Below is a small trained network, with its code and all its weights. Each question gives an input and a class and asks what happens when units are switched off, that is, made to give their printed mean instead of their output.

import numpy as np


def w(rows, s, z=0):
    codes = np.array(rows[::2]) - 128.0
    scale = np.full(codes.shape[1], s)
    scale[-1] = z or s
    return codes * scale


def f(y):
    return np.maximum(y, 0)


def log_softmax(a):
    a = a - a.max(-1, keepdims=True)
    return a - np.log(np.exp(a).sum(-1, keepdims=True))


def net(x, mask):
    res = np.array(x, float).reshape(1, 5) / 4 @ E
    y = f(res @ A[0][:, :-1].T + A[0][:, -1])
    res = res + np.where(mask, y, B[0][:, -1]) @ B[0][:, :-1]
    return log_softmax(res[-1] @ U[:, :-1].T + U[:, -1])


A, B = {}, {}
E = w([
[226,173,188,151,201,37,188],'x0',
[49,255,193,68,54,117,190],'x1',
[132,130,131,132,122,127,124],'x2',
[29,70,242,188,151,60,113],'x3',
[135,131,150,235,130,251,214],'x4',
],0.011)
A[0] = w([
[120,94,72,56,117,9,97,31],'N1',
[35,49,213,152,136,36,60,131],'N2',
[199,180,66,37,130,231,129,84],'N3',
[56,93,81,143,77,184,46,52],'N4',
[126,132,73,76,108,11,58,40],'N5',
[181,186,149,151,220,84,151,5],'N6',
[190,17,80,182,135,96,45,131],'N7',
[162,200,82,124,113,161,67,117],'N8',
[54,118,84,77,86,182,61,34],'N9',
[51,186,114,70,92,79,167,175],'N10',
[168,155,38,51,129,186,128,82],'N11',
[178,138,136,233,109,238,205,67],'N12',
[205,160,201,169,199,54,170,74],'N13',
[224,175,46,77,185,117,177,71],'N14',
[178,107,67,105,38,142,129,133],'N15',
[170,2,76,113,251,154,23,168],'N16',
[46,72,110,125,57,218,67,38],'N17',
[228,95,149,196,157,148,59,122],'N18',
[192,108,158,40,71,76,24,40],'N19',
[53,91,198,180,184,171,166,147],'N20',
[96,207,187,68,43,119,155,141],'N21',
],0.0095,0.0025)
B[0] = w([
[2,45,52,142,21,172,134,208],'N1',
[226,69,225,192,104,111,8,243],'N2',
[188,77,189,167,115,128,43,224],'N3',
[77,188,72,68,198,21,151,198],'N4',
[32,35,63,193,37,174,222,212],'N5',
[68,192,53,77,194,69,129,198],'N6',
[181,190,196,57,177,174,139,228],'N7',
[163,132,179,173,116,114,58,178],'N8',
[115,163,100,80,136,88,97,201],'N9',
[118,154,173,109,157,197,144,212],'N10',
[157,52,173,134,185,113,69,208],'N11',
[22,21,44,190,27,155,183,223],'N12',
[66,202,62,143,188,53,112,233],'N13',
[157,100,165,138,140,79,38,215],'N14',
[168,123,131,134,112,122,95,183],'N15',
[154,192,209,91,135,200,223,251],'N16',
[66,151,90,74,179,13,153,207],'N17',
[126,187,125,77,163,163,159,208],'N18',
[86,72,98,163,63,126,162,201],'N19',
[151,61,154,195,93,161,40,200],'N20',
[200,219,232,54,172,213,217,224],'N21',
],0.0083,0.017)
U = w([
[128,154,180,81,164,215,185,97],'0',
[142,76,167,165,139,101,28,89],'1',
[73,59,58,168,101,173,178,251],'2',
[92,156,74,95,188,7,127,85],'3',
],0.016,0.0027)

Each question gives the input, the list of numbers given to net, and the class t.
The units are the neurons (one row each of A and B). Each row of codes is followed by its name. A weight is (code - 128) times the scale printed after its matrix; where a second scale follows, it is the last column's (A, B and U).
mask holds one flag per neuron, in row order. A switched-off neuron (its flag False) gives its mean, the last column of its row in B, instead of its output. The means were averaged over made-up inputs and are rounded, as every weight is.
A unit's drop is (log p(t) with every unit on - log p(t) with that unit switched off) / (log p(t) with every unit on - log p(t) with every unit switched off).
The circuit of an input: a set's keep is (log p(t) with only the set's units on - log p(t) with every unit switched off) / (log p(t) with every unit on - log p(t) with every unit switched off). Starting from the 12 units with the biggest drops (on a tie, the unit counted first), units are removed one at a time, each time the one whose removal leaves the highest keep (on an exact tie, the one counted first), for as long as the keep stays at least 0.8.
units of the circuit, in order: the units of the circuit, biggest drop first
k most important neurons: the k neurons with the biggest drops, biggest first
drop when u is switched off: that unit's drop, to one decimal
input [4,-1,3,-3,8], class 2: units of the circuit, in order : (N12)
input [-8,-8,-4,-4,8], class 0: 2 most important neurons : (N16 N7)
input [-8,5,5,7,-2], class 3: 4 most important neurons : (N17 N4 N3 N9)
input [2,-3,2,0,2], class 0: 2 most important neurons : (N5 N1)
input [5,-6,-3,-8,6], class 1: 2 most important neurons : (N14 N3)
input [-2,-8,5,-8,0], class 0: 3 most important neurons : (N16 N7 N2)
input [-4,1,-3,-8,7], class 1: 2 most important neurons : (N3 N11)
input [8,1,3,8,6], class 1: 4 most important neurons : (N20 N2 N4 N17)
input [-3,-1,0,-5,-7], class 2: 2 most important neurons : (N5 N1)
input [-1,2,0,5,5], class 1: 3 most important neurons : (N5 N20 N1)
input [1,-8,-1,-7,3], class 0: 4 most important neurons : (N16 N7 N18 N2)
input [-6,0,-2,4,-2], class 3: drop when N4 is switched off : 0.5
input [5,7,-1,5,-7], class 0: drop when N12 is switched off : 0.6
input [-6,1,4,5,2], class 3: units of the circuit, in order : (N17)
input [4,-3,-5,-2,8], class 2: drop when N12 is switched off : 0.3
